Here is a tiny trained network, its code and every weight. The questions are about switching its units off for an input and a target symbol, where a switched-off unit gives its printed mean instead of its output.

import numpy as np


def w(rows, s, z=0):
    codes = np.array(rows[::2]) - 128.0
    scale = np.full(codes.shape[1], s)
    scale[-1] = z or s
    return codes * scale


def f(y):
    return y / 2 * (1 + np.tanh(0.7978845608 * (y + 0.044715 * y**3)))


def softmax(a):
    e = np.exp(a - a.max(-1, keepdims=True))
    return e / e.sum(-1, keepdims=True)


def log_softmax(a):
    a = a - a.max(-1, keepdims=True)
    return a - np.log(np.exp(a).sum(-1, keepdims=True))


def net(x, mask):
    ids = ['ΛΞΠαεημψω'.index(c) for c in x.split()]
    T = len(ids)
    res = E[ids] + P[:T]
    r = res
    for j in range(3):
        rows = slice(4 * j, 4 * j + 4)
        q, k, v = (r @ M[0][rows].T for M in (Q, K, V))
        z = softmax(np.where(np.tri(T) > 0, q @ k.T / 4**0.5, -1e9)) @ v
        o = O[0][rows]
        res = res + np.where(mask[j], z, o[:, -1]) @ o[:, :-1]
    y = f(res @ A[0][:, :-1].T + A[0][:, -1])
    res = res + np.where(mask[3:11], y, B[0][:, -1]) @ B[0][:, :-1]
    return log_softmax(res[-1] @ U[:, :-1].T + U[:, -1])


Q, K, V, O, A, B = {}, {}, {}, {}, {}, {}
E = w([
[128,192,135],'Λ',
[110,65,157],'Ξ',
[78,226,244],'Π',
[142,219,205],'α',
[42,121,126],'ε',
[71,168,78],'η',
[5,110,214],'μ',
[104,170,68],'ψ',
[90,190,157],'ω',
],0.02)
P = w([
[66,250,38],'0',
[109,106,184],'1',
[119,104,159],'2',
[111,104,159],'3',
[116,109,160],'4',
[113,113,172],'5',
[119,109,148],'6',
[112,114,154],'7',
[110,109,157],'8',
[107,117,165],'9',
],0.011)
Q[0] = w([
[158,63,127],'head 0',
[104,250,85],'head 0',
[153,158,174],'head 0',
[155,47,114],'head 0',
[93,202,98],'head 1',
[154,162,133],'head 1',
[122,105,155],'head 1',
[64,163,87],'head 1',
[109,237,133],'head 2',
[128,139,112],'head 2',
[130,82,153],'head 2',
[139,123,170],'head 2',
],0.018)
K[0] = w([
[100,45,117],'head 0',
[42,243,100],'head 0',
[113,131,112],'head 0',
[199,75,155],'head 0',
[147,206,102],'head 1',
[175,173,167],'head 1',
[118,84,159],'head 1',
[161,191,151],'head 1',
[7,203,140],'head 2',
[120,167,89],'head 2',
[168,82,177],'head 2',
[83,157,98],'head 2',
],0.016)
V[0] = w([
[187,134,115],'head 0',
[141,157,3],'head 0',
[91,61,160],'head 0',
[110,170,201],'head 0',
[99,105,128],'head 1',
[143,81,160],'head 1',
[180,165,91],'head 1',
[170,156,106],'head 1',
[112,149,74],'head 2',
[62,130,113],'head 2',
[99,126,89],'head 2',
[184,116,115],'head 2',
],0.02)
O[0] = w([
[89,209,239,43],'head 0',
[47,175,113,162],'head 0',
[99,14,126,46],'head 0',
[190,130,125,253],'head 0',
[146,88,7,119],'head 1',
[70,89,90,48],'head 1',
[123,139,212,103],'head 1',
[128,142,242,112],'head 1',
[135,116,57,174],'head 2',
[111,69,130,239],'head 2',
[129,60,81,159],'head 2',
[157,166,131,4],'head 2',
],0.011,0.018)
A[0] = w([
[2,103,123,186],'neuron 0',
[130,153,245,167],'neuron 1',
[31,219,5,119],'neuron 2',
[157,57,71,169],'neuron 3',
[22,194,132,56],'neuron 4',
[67,10,86,2],'neuron 5',
[123,47,97,253],'neuron 6',
[151,136,163,109],'neuron 7',
],0.0075,0.0064)
B[0] = w([
[146,59,48,184],'neuron 0',
[180,9,162,164],'neuron 1',
[118,67,131,251],'neuron 2',
[38,176,167,243],'neuron 3',
[90,179,86,191],'neuron 4',
[176,254,195,226],'neuron 5',
[111,62,210,231],'neuron 6',
[196,5,172,141],'neuron 7',
],0.0073,0.022)
U = w([
[101,239,221,105],'Λ',
[170,59,136,147],'Ξ',
[254,131,70,82],'Π',
[166,155,196,107],'α',
[109,83,169,140],'ε',
[156,97,80,84],'η',
[101,103,207,125],'μ',
[95,184,145,106],'ψ',
[158,171,129,247],'ω',
],0.0095,0.013)

Each question gives the input, a string of symbols that net reads in full, and the target symbol t.
The units are the heads (4 rows each of Q, K, V and O) and the neurons (one row each of A and B). Each row of codes is followed by its name. A weight is (code - 128) times the scale printed after its matrix; where a second scale follows, it is the last column's (O, A, B and U).
mask holds one flag per unit, heads first, then neurons. A switched-off unit (its flag False) gives its mean, the last column of its rows in O or B, instead of its output. The means were averaged over made-up inputs and are rounded, as every weight is.
A unit's drop is (log p(t) with every unit on - log p(t) with that unit switched off) / (log p(t) with every unit on - log p(t) with every unit switched off).
The circuit of an input: a set's keep is (log p(t) with only the set's units on - log p(t) with every unit switched off) / (log p(t) with every unit on - log p(t) with every unit switched off). Starting from all 11 units, units are removed one at a time, each time the one whose removal leaves the highest keep (on an exact tie, the one counted first), for as long as the keep stays at least 0.8.
circuit, biggest first: the units of the circuit, biggest drop first
unit that matters most: the unit with the biggest drop
heads that matter: for each layer, one digit per head in row order, 1 if its drop is at least 0.15 and else 0, layers parted by /
drop of u: that unit's drop, to one decimal
input η ω Π ψ Π Λ ω ε Λ ψ, target η: heads that matter	101
input ε Π η Π μ Ξ Π, target ε: heads that matter	101
input η ψ ε Λ ψ ψ Π, target η: circuit, biggest first	[head 0; head 2; neuron 0; neuron 3]
input η ψ η, target η: heads that matter	101
input α ψ η α μ Π Π ω, target α: circuit, biggest first	[neuron 1; head 1; head 0; neuron 3]
input η ψ ψ ε η ω ω, target η: circuit, biggest first	[head 0; head 2; neuron 0; neuron 3]
input Λ μ α, target Λ: circuit, biggest first	[head 0]
input ψ ψ Λ, target ψ: circuit, biggest first	[head 0; head 2]
input α η ω η α Λ η ε ω, target α: circuit, biggest first	[head 1; neuron 1; head 0; neuron 3]
input ψ ε Λ ω, target ψ: heads that matter	110
input Ξ Π η, target Ξ: circuit, biggest first	[head 0; neuron 6]
input ψ Π η ψ ψ α η, target ψ: circuit, biggest first	[head 0; neuron 0]
input α Ξ μ α Λ μ Ξ μ ω Λ, target α: drop of neuron 2	0.1
input μ Λ Π η ε Λ η η Π η, target μ: drop of head 2	0.2
input μ Λ Π ω Π Π ω η, target μ: drop of neuron 0	0.1
input μ Λ ε α α Π μ Π α, target μ: unit that matters most	neuron 3
